Below is a small trained network, with its code and all its weights. Each question gives an input and a target symbol and asks what happens when units are switched off, that is, made to give their printed mean instead of their output.

import numpy as np


def w(rows, s, z=0):
    codes = np.array(rows[::2]) - 128.0
    scale = np.full(codes.shape[1], s)
    scale[-1] = z or s
    return codes * scale


def f(y):
    return np.maximum(y, 0)


def softmax(a):
    e = np.exp(a - a.max(-1, keepdims=True))
    return e / e.sum(-1, keepdims=True)


def log_softmax(a):
    a = a - a.max(-1, keepdims=True)
    return a - np.log(np.exp(a).sum(-1, keepdims=True))


def net(x, mask):
    ids = ['ΛΣΩβδζ'.index(c) for c in x.split()]
    T = len(ids)
    res = E[ids] + P[:T]
    r = res
    for j in range(3):
        rows = slice(3 * j, 3 * j + 3)
        q, k, v = (r @ M[0][rows].T for M in (Q, K, V))
        z = softmax(np.where(np.tri(T) > 0, q @ k.T / 3**0.5, -1e9)) @ v
        o = O[0][rows]
        res = res + np.where(mask[j], z, o[:, -1]) @ o[:, :-1]
    y = f(res @ A[0][:, :-1].T + A[0][:, -1])
    res = res + np.where(mask[3:7], y, B[0][:, -1]) @ B[0][:, :-1]
    return log_softmax(res[-1] @ U[:, :-1].T + U[:, -1])


Q, K, V, O, A, B = {}, {}, {}, {}, {}, {}
E = w([
[83,149,145,142,168,90,102,123,144,72,91],'Λ',
[96,148,103,106,131,112,127,192,84,179,125],'Σ',
[100,139,39,109,140,193,205,54,141,104,148],'Ω',
[133,150,69,128,56,100,76,60,102,141,145],'β',
[83,175,127,61,204,152,107,105,181,252,117],'δ',
[131,94,160,77,151,176,10,143,80,142,130],'ζ',
],0.012)
P = w([
[145,254,169,19,52,157,131,182,166,68,217],'0',
[81,159,134,76,47,145,127,153,176,76,127],'1',
[96,119,162,108,76,133,149,133,132,110,149],'2',
[109,100,131,116,102,102,136,138,138,121,154],'3',
[108,95,93,137,118,117,114,135,144,132,123],'4',
[152,153,82,161,167,142,104,133,94,132,115],'5',
[119,76,122,149,191,94,112,112,50,169,110],'6',
[195,100,34,138,209,102,89,139,103,159,75],'7',
],0.0074)
Q[0] = w([
[163,66,113,221,37,147,195,124,61,8,190],'head 0',
[64,113,92,133,150,159,209,234,101,142,137],'head 0',
[88,153,9,130,127,41,140,122,42,48,114],'head 0',
[132,118,94,31,111,180,153,132,112,224,141],'head 1',
[24,142,114,100,178,76,56,118,158,8,91],'head 1',
[59,112,156,83,252,135,193,233,216,138,111],'head 1',
[115,115,71,105,81,95,134,200,188,102,72],'head 2',
[33,232,34,49,154,155,47,203,65,164,152],'head 2',
[107,139,69,52,109,142,61,131,194,44,124],'head 2',
],0.017)
K[0] = w([
[79,194,164,73,46,144,177,147,167,118,163],'head 0',
[101,104,136,139,167,159,178,164,158,75,98],'head 0',
[90,128,100,207,67,112,207,122,96,115,126],'head 0',
[116,71,87,136,119,152,90,133,113,199,103],'head 1',
[73,125,165,152,127,82,171,182,162,38,97],'head 1',
[117,91,161,155,250,176,120,163,179,108,98],'head 1',
[145,78,144,117,140,76,168,106,118,131,180],'head 2',
[136,57,88,184,199,112,97,79,115,156,89],'head 2',
[70,34,157,127,112,99,130,128,161,155,128],'head 2',
],0.023)
V[0] = w([
[145,104,117,100,68,213,159,147,132,72,196],'head 0',
[151,66,132,107,112,187,89,181,78,60,119],'head 0',
[153,80,66,156,108,140,156,184,31,141,124],'head 0',
[108,159,114,147,182,94,164,89,137,192,108],'head 1',
[117,148,213,115,132,159,80,130,193,130,102],'head 1',
[103,152,176,83,62,171,150,127,191,131,174],'head 1',
[160,80,111,143,172,93,156,247,89,168,84],'head 2',
[139,86,97,99,232,180,156,85,121,94,122],'head 2',
[140,122,220,120,149,142,65,57,188,127,94],'head 2',
],0.014)
O[0] = w([
[178,141,178,234,110,122,73,130,121,101,43,178],'head 0',
[155,123,164,118,76,202,65,44,114,146,125,160],'head 0',
[226,117,156,147,28,130,150,74,138,190,137,132],'head 0',
[132,91,190,76,116,135,54,90,125,86,124,142],'head 1',
[109,159,188,144,51,190,134,110,91,218,137,190],'head 1',
[107,84,79,104,150,218,160,122,72,166,62,254],'head 1',
[18,185,164,199,147,210,140,120,33,112,66,98],'head 2',
[171,103,105,148,92,219,158,224,165,172,82,113],'head 2',
[190,113,177,226,170,110,103,157,160,143,255,105],'head 2',
],0.0066,0.0044)
A[0] = w([
[106,172,242,116,55,112,136,139,215,24,134,130],'neuron 0',
[155,125,149,221,105,106,142,67,147,15,138,61],'neuron 1',
[129,117,129,123,88,194,247,25,159,49,219,7],'neuron 2',
[135,131,182,174,128,44,100,166,111,117,120,92],'neuron 3',
],0.013,0.0021)
B[0] = w([
[72,94,118,123,253,150,122,244,138,185,167,192],'neuron 0',
[76,150,133,92,130,93,105,130,58,160,236,251],'neuron 1',
[219,67,102,77,103,148,137,204,254,33,20,205],'neuron 2',
[155,117,89,93,107,152,165,89,187,87,52,224],'neuron 3',
],0.0081,0.0022)
U = w([
[40,194,96,152,130,126,133,76,87,121,62,254],'Λ',
[130,176,97,225,123,126,206,114,170,168,184,198],'Σ',
[164,96,93,126,127,184,148,158,254,78,55,98],'Ω',
[165,140,79,64,98,38,66,66,180,125,171,10],'β',
[68,124,113,102,229,162,89,195,201,106,177,23],'δ',
[163,86,161,127,130,224,6,79,146,136,153,219],'ζ',
],0.0037,0.00089)

Each question gives the input, a string of symbols that net reads in full, and the target symbol t.
The units are the heads (3 rows each of Q, K, V and O) and the neurons (one row each of A and B). Each row of codes is followed by its name. A weight is (code - 128) times the scale printed after its matrix; where a second scale follows, it is the last column's (O, A, B and U).
mask holds one flag per unit, heads first, then neurons. A switched-off unit (its flag False) gives its mean, the last column of its rows in O or B, instead of its output. The means were averaged over made-up inputs and are rounded, as every weight is.
A unit's drop is (log p(t) with every unit on - log p(t) with that unit switched off) / (log p(t) with every unit on - log p(t) with every unit switched off).
The circuit of an input: a set's keep is (log p(t) with only the set's units on - log p(t) with every unit switched off) / (log p(t) with every unit on - log p(t) with every unit switched off). Starting from all 7 units, units are removed one at a time, each time the one whose removal leaves the highest keep (on an exact tie, the one counted first), for as long as the keep stays at least 0.8.
units of the circuit, in order: the units of the circuit, biggest drop first
top k neurons: the k neurons with the biggest drops, biggest first
heads that matter: for each layer, one digit per head in row order, 1 if its drop is at least 0.15 and else 0, layers parted by /
drop when u is switched off: that unit's drop, to one decimal
input Ω Λ Ω Σ Σ β Σ, target β: heads that matter => 011
input δ ζ Ω, target Ω: heads that matter => 010
input Σ Σ ζ δ ζ δ β, target β: heads that matter => 010
input β Σ Σ Λ Ω, target Ω: heads that matter => 000
input ζ Σ Σ δ ζ Σ ζ Σ, target Σ: units of the circuit, in order => (head 0; head 2; head 1)
input δ ζ Λ ζ δ, target ζ: heads that matter => 110
input Σ β β, target β: units of the circuit, in order => (head 2)
input Σ Ω ζ ζ Ω δ, target ζ: units of the circuit, in order => (head 1; head 0)
input Σ β Σ Ω ζ δ Σ Λ, target δ: units of the circuit, in order => (head 1; neuron 0)
input Λ β Σ β Σ, target β: heads that matter => 111
input ζ Σ ζ Σ Σ Σ, target Λ: heads that matter => 001
input Ω β Σ Σ ζ ζ Σ, target Σ: heads that matter => 111
input Σ ζ Σ Λ β δ, target δ: heads that matter => 100
input Λ Ω δ ζ Ω Σ Σ Σ, target Λ: heads that matter => 001
input ζ Σ ζ ζ Σ Ω Σ, target Ω: heads that matter => 001
input ζ Σ Σ δ Ω Σ ζ Λ, target δ: top 2 neurons => (neuron 0; neuron 1)
input δ Σ δ, target δ: drop when head 0 is switched off => 1.4
input Σ δ Σ Σ δ Ω Σ, target Ω: drop when neuron 3 is switched off => -0.1
